Each row is followed by one of two labels, saying whether the row has a hidden trait. Each part has a new trait and two new labels.
[-93   2  10 -10  37 -15  11 -31   9   3 -23 -16  13  11   9  -8   8  14
 -14 -26   1 -20  29  -9 -26  -4 -17   8   7   9  -8  -1 -31   1 -12  -3
 -22  -5 -36   1  14  -4   6 -36  -4 -45 -43   3 -21 -27 -21  25   4  12
  35 -15  17 -16  81 -67  22 -43  -5   3 -17   7   9 -17  40] -> talos
[ 24  -1  -4 -23   7   3  -2 -31   0  -3   4   4  -4  -7   9 -11  -8   3
 -18   5  18   3  13   2 -15  -9  21  -5  -7  -8   1  -8  12   4   0  -1
  -1  10 -35  10  20  -5   1  14  -1 -20  19  15   0  -9 -11 -15   5  -4
  22  -6   6   3  46  -7  22  -7  -3  -5  12 -48   9 -15   7] -> Vukil
[ 28  -1 -10 -13  17   7  -2 -21  10  -3 -12  -4  -6   4   1  -5  -7   8
 -18   2  15 -19   8  -4   2  -3  30   1  -8 -14  -6  -3  24   7  -1  -2
   1  17 -25   5  13  -3   8  23   5  21  42   7   8 -25  -1  -6  -6  -9
 -16 -25   3   1  -9  11  21   5   5  -1   6 -30   3 -26  -7] -> Vukil
[-70  -3  10 -27  38 -13   7 -25  17   2 -36 -14   4  13   3 -15  18  15
  -4 -24  -4 -18  24 -11 -14   0 -12  12  13  12  -8   5 -23   3 -14  -4
 -19  15 -33  -3   8  -3  10 -26   0 -40 -36  -5  -9 -17 -16  31   1   6
  25 -15  11 -16  52 -63  19 -41   3   6 -26  -2   5 -11  30] -> Vukil
[ 11 -22  -2  41 -26  32  22  84   4   2  48 -61  48  -2   5  23 -29  -7
  -8  58 -15 -49 -16  24  14   6 -41 -35  15  -6 -13 -18 -14  34   3   0
 -62 -79  -2  29   1 -12   2 -65 -16 -36 -10  -7  50 -11 -29 -27 -19  25
   2 -12  34  19  86  -7 -37 -21 -11   1   6  32  35 -17 -11] -> talos
[ -5  -5  -6 -35  13  -1  -5 -22   2  -2 -17   2  -9 -10   1 -18   1   7
  -4   6  19  -2   9  -4 -10  -1  15  11  -7   1   0   3  15   4  -6   1
   0  46 -25  12  13  -3   4  17  16   0  27   9  -2  -4   1   3   5  -8
  26 -11   2   0  29 -23  12 -16   3   1   5 -57  -9  -1  13] -> Vukil
[ 14  -8 -10 -34   7   4  -3 -18   5  -4 -14   0 -18 -10  -2 -18  -7   7
  -1  12   6  -3   2  -4  -3  -1  12   9  -7  -3  -3   1  23   9  -5   2
   2  36 -34   6   8  -3   3  14   9  14  31   6   5  -6   4   1  -1  -8
   0 -13   0   4  12 -14  10  -1   2   3   7 -47  -4  -8   3] -> Vukil
[ -9 -17  -2  13  -1  13  19  45   9   2   7 -40  34   6   2  -2  -9   3
  -3  23 -16 -43  -4   9   5   3 -23 -16  13   1 -10  -7 -18  24  -6  -2
 -42 -42 -21  19   1 -10   2 -48  -7 -30 -20  -7  30 -18 -19  -5 -13  17
   9 -13  23   8  83 -41 -15 -24  -5   6  -4  23  20 -16   3] -> talos
[-21 -12  -7 -67 -25 -14 -11 -39  -5  -3 -14  -2 -13 -35   3 -17  13   5
  20   9  19  32   5  -1 -13   1 -19  14  -9  15   6   6   3   2 -12   1
  -1  55   3  10  13  -4 -10  13  26 -37  -3   3  -5  18  11  28  13   0
  48   5  -4  -3  69 -76   8 -38  -3   3  -1 -55 -23  21  36] -> talos
[ 14   2  -6 -16  16   3  -2 -21   7  -3  -8   7  -1   6   5 -11  -7   8
 -14  -4  16  -6  14  -8 -10  -7  27   5  -9 -12  -3  -4  11   7  -3  -4
   4  36 -35   2  21  -3   7  14   6   9  35  13   1 -23  -1  -4   0 -10
   7 -15  -2  -3   6 -23  33  -2   2  -1   3 -50   2 -30   6] -> Vukil
[-100   -5    3    9   25  -19    6  -21   12    2  -52  -26   14   17
    1  -14   20   26    2  -16    3  -11   15  -10   -9    1  -11   13
   10   10  -22   10  -17    8   -8    7  -33   24  -32    0   -9   -8
    4  -26   28  -20   -7   -3  -31  -23   -3   39    8    0   23  -12
   10  -21   17 -100   29  -46   -4   20  -26   19   -8  -10   47] -> Vukil
[ 32   0  -8 -32  -8   4  -3 -25  -9  -1  24  13   7 -17  19  -7 -11   1
 -23   3  25  -5  25  10 -25 -14  10  -5 -12  -6  11 -14  11   0   7  -3
  -7 -10   8  19  28 -11  -3   8  -2 -30  12  23  -6   0 -19 -17  14   1
  42   7  12   3  72 -29  26 -13  -8 -11   9   2   6 -14  23] -> Vukil
[-17  10  -2 -31  52 -10  -4 -80  19  -3 -36  23 -16  12   6 -20  11  21
 -16 -38  24  -1  35 -19 -22  -9  51  19  -9  -8  -2   3  17 -10  -6  -7
  12  51 -48  -9  26  -1   9  37   5   6  41  12 -26 -19  -3   9   5 -13
   2 -20  -6 -18 -10  -6  49  -6   5   3  -7 -52  -1 -26  15] -> Vukil
[-94  -7   5  10  23 -10   9  -1  10   2 -38 -24  16  15   3  -7   7  19
  -3  -2  -4 -22  14  -4  -5   2  -5   5  10  12 -15   2 -26  15  -7   3
 -56   7 -33   0  -4  -4   3 -23  13 -31 -24   3 -21 -24 -12  31   1   6
  31 -13   7  -8  57 -79   5 -42  -5  14 -23  32   1  -8  32] -> talos
[ 22 -16  -8 -41 -12  -2  -8 -13   1  -4 -16 -17 -10 -27  -2 -29   9   7
  14  28  11  12  -9  -7  -2   2 -11   4  -6   8  -4   4  11  10  -5   2
  -6  53 -14  10   5  -6  -5   2  26 -11   4   0   9  -4   9   1   6  -4
  24   3   1   6  54 -36  -5 -24  -1   5   3 -67 -25  13  10] -> talos
[ 15  -7  -8 -27  14   9  -4 -21  10  -4 -23 -11 -13  -3  -4 -15   1  13
  -5  12   8   0   1  -4   2   2  18   8  -7  -1  -7   4  22  10  -4   0
  11  41 -40   4   8   1   5  11  12  18  38   2  10 -12   7   4  -2 -10
 -10 -14  -2   6   6  -5   9  -7   6   3   4 -35  -6  -9  -1] -> Vukil
[ -1  -6  -8 -41  11  -3  -8 -40  -2  -3 -24  -2  -8 -15   5 -18   7   7
  -5  -5  16   6  15  -3 -16  -5   4  16 -10   1  -1   3  20   3  -5  -1
  -1  43 -22   7  12  -6  -2  23  11  -9  28  14  -6  -3 -11  -3  12  -6
  22  -6   1  -2  48 -30  20 -17   2  -2   1 -64  -3  -8  23] -> Vukil
[-86  -7  10   6  23  -3  14  -3   8   3 -17 -17  28   5   6  -4   6  14
 -10  -9  -5 -32  11  -2 -17  -2 -18   2  10   6 -11  -3 -29   8  -6   0
 -33   1 -21   8   6  -9   1 -37   1 -45 -25   5 -14 -21 -14  30  -2  12
  33 -11  18  -7  70 -66  11 -46  -8   9 -11  13  13 -10  32] -> talos
